Each row has two labels, one from each of two sets.
-0.855 -0.163  1.011  1.048 -0.059 -2.361  0.479 -0.426  0.862  0.050  0.717  0.086  1.747 -0.890  1.096  0.240  0.374 -0.207  0.287 -0.722 -0.529 -0.424  0.069 -0.244 -0.349  0.458  1.233 -0.091 -2.442  2.403  0.144 -0.817  0.419  1.153  0.255 -3.210  0.968  0.619 -0.240  1.193 -0.268 -0.118  0.065  0.773  0.413  2.485 : vef, Ton
 0.329  0.134  1.695 -0.456  0.111  0.713  0.065  0.420 -0.242  0.166  0.667 -0.467 -0.551  1.204  0.266  0.664 -0.132  0.161 -0.601  0.671 -0.641 -1.450 -0.274 -0.394  0.828  0.543  1.525  0.965 -0.030  1.350  0.152 -1.225  0.254  0.150 -1.278 -1.397 -0.164  0.728 -0.225  0.289 -1.691 -0.706 -0.230 -0.446  1.242  1.485 : Vor, livog
-0.888 -0.570  1.200  0.402  0.580  1.792  1.093 -0.075  0.174 -0.962  1.442 -0.043  1.674 -0.332 -1.606 -0.430  0.967 -0.044  0.661  0.302  1.087  0.875 -0.504 -0.476 -0.948 -0.497  0.981 -0.318 -0.051 -0.637 -0.109 -0.711  0.910 -0.377 -3.652  3.827 -5.538 -0.589  0.035  1.486 -0.433 -0.481 -0.216  1.337  0.404  0.176 : Vor, Teki
-0.224  0.460  1.854 -0.866 -0.121 -0.521  0.479 -0.654  0.169 -0.554  0.311  0.834  1.471 -0.041  0.364 -0.217 -0.091 -0.287 -0.559 -1.064  0.008 -1.037  0.009  0.158 -0.104  0.487  0.679 -0.342 -1.852  0.939 -0.641 -0.478  0.419 -0.336 -1.477 -0.893  0.200 -0.244 -0.612  1.028 -0.835  0.223  0.239  0.144  1.281  1.264 : naguk, Ton
 0.380 -0.805 -0.644 -0.982  0.784  1.171  0.241  1.087  0.015 -0.920 -0.528  0.758  0.912  0.150  0.216  1.320  0.345  0.357 -0.483 -1.146 -1.434 -0.731 -1.571  0.417  0.247  0.137  0.146  0.363  0.245 -0.286 -0.927 -0.123  1.122 -1.090 -2.740  0.566 -8.098 -0.503 -0.441  1.457 -0.835 -0.770 -0.190  0.487  0.856  0.509 : Vor, livog
-0.464  1.382  0.650 -0.926  0.463 -0.045  0.226 -0.994  0.131 -0.452  0.189 -0.209  1.416 -0.275  1.275 -0.360 -0.129 -0.049 -0.365 -2.084 -0.625  0.097 -1.167  1.163  0.266  0.006  0.881 -0.277 -1.946  0.945 -0.284 -0.370 -0.130 -0.589 -2.144 -1.798 -2.871 -0.541 -0.825  1.261 -1.213 -0.180 -1.909  0.347  0.867  1.319 : naguk, Ton
-0.045  1.018  0.008  0.511  0.754  0.966  0.148  2.589 -0.289  0.731  0.443 -0.517 -0.783  0.024 -0.683  0.443 -0.214 -0.559  0.424  1.359  0.217 -0.227 -0.427 -1.024 -0.003 -0.156  0.610  0.552  0.871 -1.072 -0.333 -1.243  0.894  0.568 -3.293  0.861 -5.957 -0.734  0.896  0.577 -0.619 -0.988 -4.251 -0.356  0.993 -0.877 : Vor, livog
-0.185 -0.057  1.375 -1.007  0.248 -1.968 -0.298 -1.080  0.033 -0.078  0.083 -0.569  0.966  0.087  0.196 -1.538 -0.236 -0.166 -0.394 -0.469  0.820 -0.926 -0.363  0.638 -0.180  1.560  0.460 -0.055 -1.605  1.501  0.278 -0.831  0.408 -0.259 -0.433 -2.538  4.109 -0.138 -0.454  1.207 -0.736 -0.990 -0.060  0.305  0.711  1.758 : naguk, Ton
 0.121  0.587 -1.193 -2.142  1.084  2.753  0.430 -0.322 -0.050 -1.434  1.660  1.754  2.360  0.275  1.207  2.296 -0.144  1.839 -0.061 -1.716 -2.782  1.028 -0.396 -1.102  0.282 -0.752  3.731 -0.176 -1.731  2.264 -2.298  0.641 -0.384  0.166 -3.730  0.044 -8.879  1.124 -0.446 -0.138 -0.796  0.651 -0.131 -0.113  1.103  1.036 : naguk, livog
 1.543  0.371 -1.341 -0.573  1.962  1.748 -0.224  2.695 -0.124 -0.560 -0.116  0.165  0.285  0.728  0.654  1.588 -0.058  0.401 -0.630 -0.935 -2.057 -1.469 -1.497 -0.588  0.374  0.585  0.566 -0.262 -0.605  0.506 -0.628 -0.183  0.483 -1.005 -3.617  0.435 -8.879 -0.246  0.137  0.964 -1.337 -0.894 -0.356 -0.392  0.753  0.646 : Vor, livog
-0.262  0.310 -0.562 -0.076  1.265  1.445 -0.781  1.636 -0.765 -0.404  0.474  0.090  0.034  0.884  3.273  1.769  0.076  0.020 -0.187 -0.590 -1.079 -0.224 -0.557 -0.485 -0.212  0.946 -0.001  0.284 -3.005 -0.420 -0.463  0.815  0.122  0.432 -1.793  0.735 -7.557 -0.507 -1.242 -0.117 -1.069 -0.675 -0.214 -0.955 -0.493 -0.178 : dotik, livog
-0.300  0.751 -1.138  0.209  1.586 -1.974 -0.349  0.549  0.250 -0.487  0.110 -0.979  1.603 -0.249  1.811  1.099  0.661 -0.714 -0.745 -2.191 -0.022  1.274 -0.012  0.025 -0.440  0.107 -0.278 -0.166 -1.584 -1.453  0.941  1.155  1.605 -0.022 -3.601 -0.698 -6.645 -1.934  0.201  1.209 -1.622 -0.870 -0.143  0.920  1.457 -0.907 : naguk, livog
-0.163  0.785  1.505 -0.155 -0.506 -0.047  0.291 -1.375  0.854  1.146  1.767 -0.709  0.651  0.718  1.096 -0.879  0.106  0.292  0.326  0.060  1.978 -0.053 -0.119  0.424 -0.316  0.954 -0.571 -0.195 -2.051  2.161  1.009  0.146  0.191 -0.939 -0.050 -2.093  1.998 -0.397  0.139  1.111 -0.092  0.637  0.193  0.626  1.168  0.285 : naguk, Ton
 0.013  1.655 -1.336 -0.409  1.552  0.254  0.147  0.023 -0.477 -0.815 -0.455 -0.241  1.399  1.322  0.324  0.034 -0.081 -0.788 -0.444 -1.912 -2.073 -0.493 -1.225  1.000  0.586 -1.303 -0.054 -0.152 -0.673 -0.533 -0.512  0.009  0.113 -0.330 -1.086  0.855 -8.013 -0.668 -0.249  0.050 -1.012 -0.397 -0.774 -0.973  0.613 -0.440 : dotik, livog
